Below is a small trained network, with its code and all its weights. Each question gives an input and a class and asks what happens when units are switched off, that is, made to give their printed mean instead of their output.

import numpy as np


def w(rows, s, z=0):
    codes = np.array(rows[::2]) - 128.0
    scale = np.full(codes.shape[1], s)
    scale[-1] = z or s
    return codes * scale


def f(y):
    return np.maximum(y, 0)


def log_softmax(a):
    a = a - a.max(-1, keepdims=True)
    return a - np.log(np.exp(a).sum(-1, keepdims=True))


def net(x, mask):
    res = np.array(x, float).reshape(1, 5) / 4 @ E
    y = f(res @ A[0][:, :-1].T + A[0][:, -1])
    res = res + np.where(mask, y, B[0][:, -1]) @ B[0][:, :-1]
    return log_softmax(res[-1] @ U[:, :-1].T + U[:, -1])


A, B = {}, {}
E = w([
[115,95,70,234,176,202,124,139,176,33],'x0',
[205,74,161,105,157,45,19,92,125,40],'x1',
[100,47,25,91,2,140,88,151,108,129],'x2',
[52,39,189,120,183,188,107,35,75,163],'x3',
[212,113,204,111,22,204,165,50,232,125],'x4',
],0.0055)
A[0] = w([
[194,82,137,100,137,46,20,118,109,55,90],'n1',
[192,89,157,91,151,41,32,115,102,46,83],'n2',
[194,207,95,139,106,83,149,195,170,94,31],'n3',
[204,113,197,115,28,229,181,47,246,133,113],'n4',
[197,70,134,95,135,48,29,108,103,46,55],'n5',
[169,161,53,121,58,101,129,194,157,107,83],'n6',
[147,142,175,13,53,63,132,104,88,218,188],'n7',
[171,154,44,120,48,97,122,195,147,108,83],'n8',
[54,14,107,105,93,174,86,78,87,155,123],'n9',
[197,196,77,139,88,87,148,201,170,103,53],'n10',
[72,108,53,120,54,182,176,169,113,190,115],'n11',
[124,85,91,235,152,209,130,127,203,29,210],'n12',
[120,84,91,11,15,83,95,137,78,208,131],'n13',
[21,158,50,150,239,44,85,230,5,145,149],'n14',
[60,33,164,141,158,198,114,45,97,159,20],'n15',
[94,18,2,190,67,205,86,158,161,45,138],'n16',
[61,180,95,139,121,165,208,171,109,201,27],'n17',
[68,181,100,133,105,170,204,167,116,199,8],'n18',
[133,229,206,169,217,141,213,122,144,162,124],'n19',
[191,206,88,136,93,87,151,203,172,91,45],'n20',
],0.0045,0.0012)
B[0] = w([
[28,98,131,222,49,185,125,93,212,179,206],'n1',
[32,100,133,222,52,187,127,105,217,171,208],'n2',
[39,175,198,60,141,195,85,50,55,81,175],'n3',
[208,35,55,79,71,30,249,78,57,13,221],'n4',
[25,105,136,228,45,187,118,96,214,177,205],'n5',
[91,195,170,70,181,170,76,42,57,111,181],'n6',
[138,147,224,215,178,45,205,231,105,160,214],'n7',
[92,200,160,71,181,169,67,31,63,120,184],'n8',
[119,227,136,47,211,168,43,14,53,131,196],'n9',
[56,171,187,71,153,182,92,61,57,88,180],'n10',
[97,141,60,206,97,157,87,49,221,205,190],'n11',
[140,153,234,186,189,38,199,225,79,152,211],'n12',
[209,205,162,208,232,19,152,182,130,223,215],'n13',
[191,9,31,85,27,62,242,62,97,10,254],'n14',
[55,197,222,41,171,199,76,73,23,65,189],'n15',
[216,212,171,215,250,7,167,185,127,223,218],'n16',
[44,71,139,198,37,173,146,111,197,132,176],'n17',
[29,80,151,210,42,180,137,107,200,144,172],'n18',
[161,172,3,175,145,127,70,14,210,220,192],'n19',
[49,172,190,71,148,187,91,59,56,83,180],'n20',
],0.0045,0.0061)
U = w([
[48,92,116,186,18,215,107,115,255,153,56],'0',
[82,169,171,9,171,224,68,84,29,79,68],'1',
[187,32,61,77,45,73,207,113,91,30,106],'2',
[184,171,96,144,189,105,94,107,171,180,253],'3',
[156,152,200,181,190,63,168,243,114,162,90],'4',
[178,96,98,57,137,191,74,234,179,134,156],'5',
],0.0089,0.0037)

Each question gives the input, the list of numbers given to net, and the class t.
The units are the neurons (one row each of A and B). Each row of codes is followed by its name. A weight is (code - 128) times the scale printed after its matrix; where a second scale follows, it is the last column's (A, B and U).
mask holds one flag per neuron, in row order. A switched-off neuron (its flag False) gives its mean, the last column of its row in B, instead of its output. The means were averaged over made-up inputs and are rounded, as every weight is.
A unit's drop is (log p(t) with every unit on - log p(t) with that unit switched off) / (log p(t) with every unit on - log p(t) with every unit switched off).
The circuit of an input: a set's keep is (log p(t) with only the set's units on - log p(t) with every unit switched off) / (log p(t) with every unit on - log p(t) with every unit switched off). Starting from the 12 units with the biggest drops (on a tie, the unit counted first), units are removed one at a time, each time the one whose removal leaves the highest keep (on an exact tie, the one counted first), for as long as the keep stays at least 0.8.
circuit, biggest first: the units of the circuit, biggest drop first
most important unit: the unit with the biggest drop
top k neurons: the k neurons with the biggest drops, biggest first
drop when u is switched off: that unit's drop, to one decimal
input [8,-4,-1,1,-2], class 4: top neuron	(n12)
input [-1,-4,6,-5,6], class 2: top 2 neurons	(n4; n9)
input [2,6,-1,4,4], class 0: circuit, biggest first	(n5; n2)
input [4,-2,-7,-7,1], class 1: circuit, biggest first	(n3; n20; n10)
input [6,1,5,3,4], class 4: circuit, biggest first	(n16; n12)
input [2,1,4,-4,-2], class 1: circuit, biggest first	(n8; n6; n10)
input [-6,3,0,2,-1], class 4: circuit, biggest first	(n7; n13)
input [4,-5,7,6,3], class 3: circuit, biggest first	(n16; n9)
input [7,-5,8,8,-6], class 1: top 2 neurons	(n9; n15)
input [-5,-3,7,-5,5], class 3: top 3 neurons	(n13; n14; n11)
input [4,-2,1,-3,3], class 4: circuit, biggest first	(n12; n16)
input [-8,-8,-8,8,-4], class 0: circuit, biggest first	(n17; n18)
input [-3,0,8,-2,-4], class 3: circuit, biggest first	(n13; n11)
input [1,-3,1,8,6], class 1: most important unit	n15
input [-3,-3,7,1,6], class 3: top 2 neurons	(n14; n13)
input [-2,4,7,-6,-1], class 3: top 3 neurons	(n13; n16; n15)
input [1,0,-2,0,1], class 5: top 4 neurons	(n14; n16; n13; n7)
input [7,0,3,-3,3], class 4: top 3 neurons	(n16; n12; n14)
input [5,-2,6,2,-3], class 3: drop when n11 is switched off	0.2
input [-1,-2,3,3,8], class 2: drop when n4 is switched off	0.7
input [2,-1,0,3,-7], class 2: circuit, biggest first	(n14)
input [2,-4,7,6,-7], class 2: drop when n8 is switched off	0.2
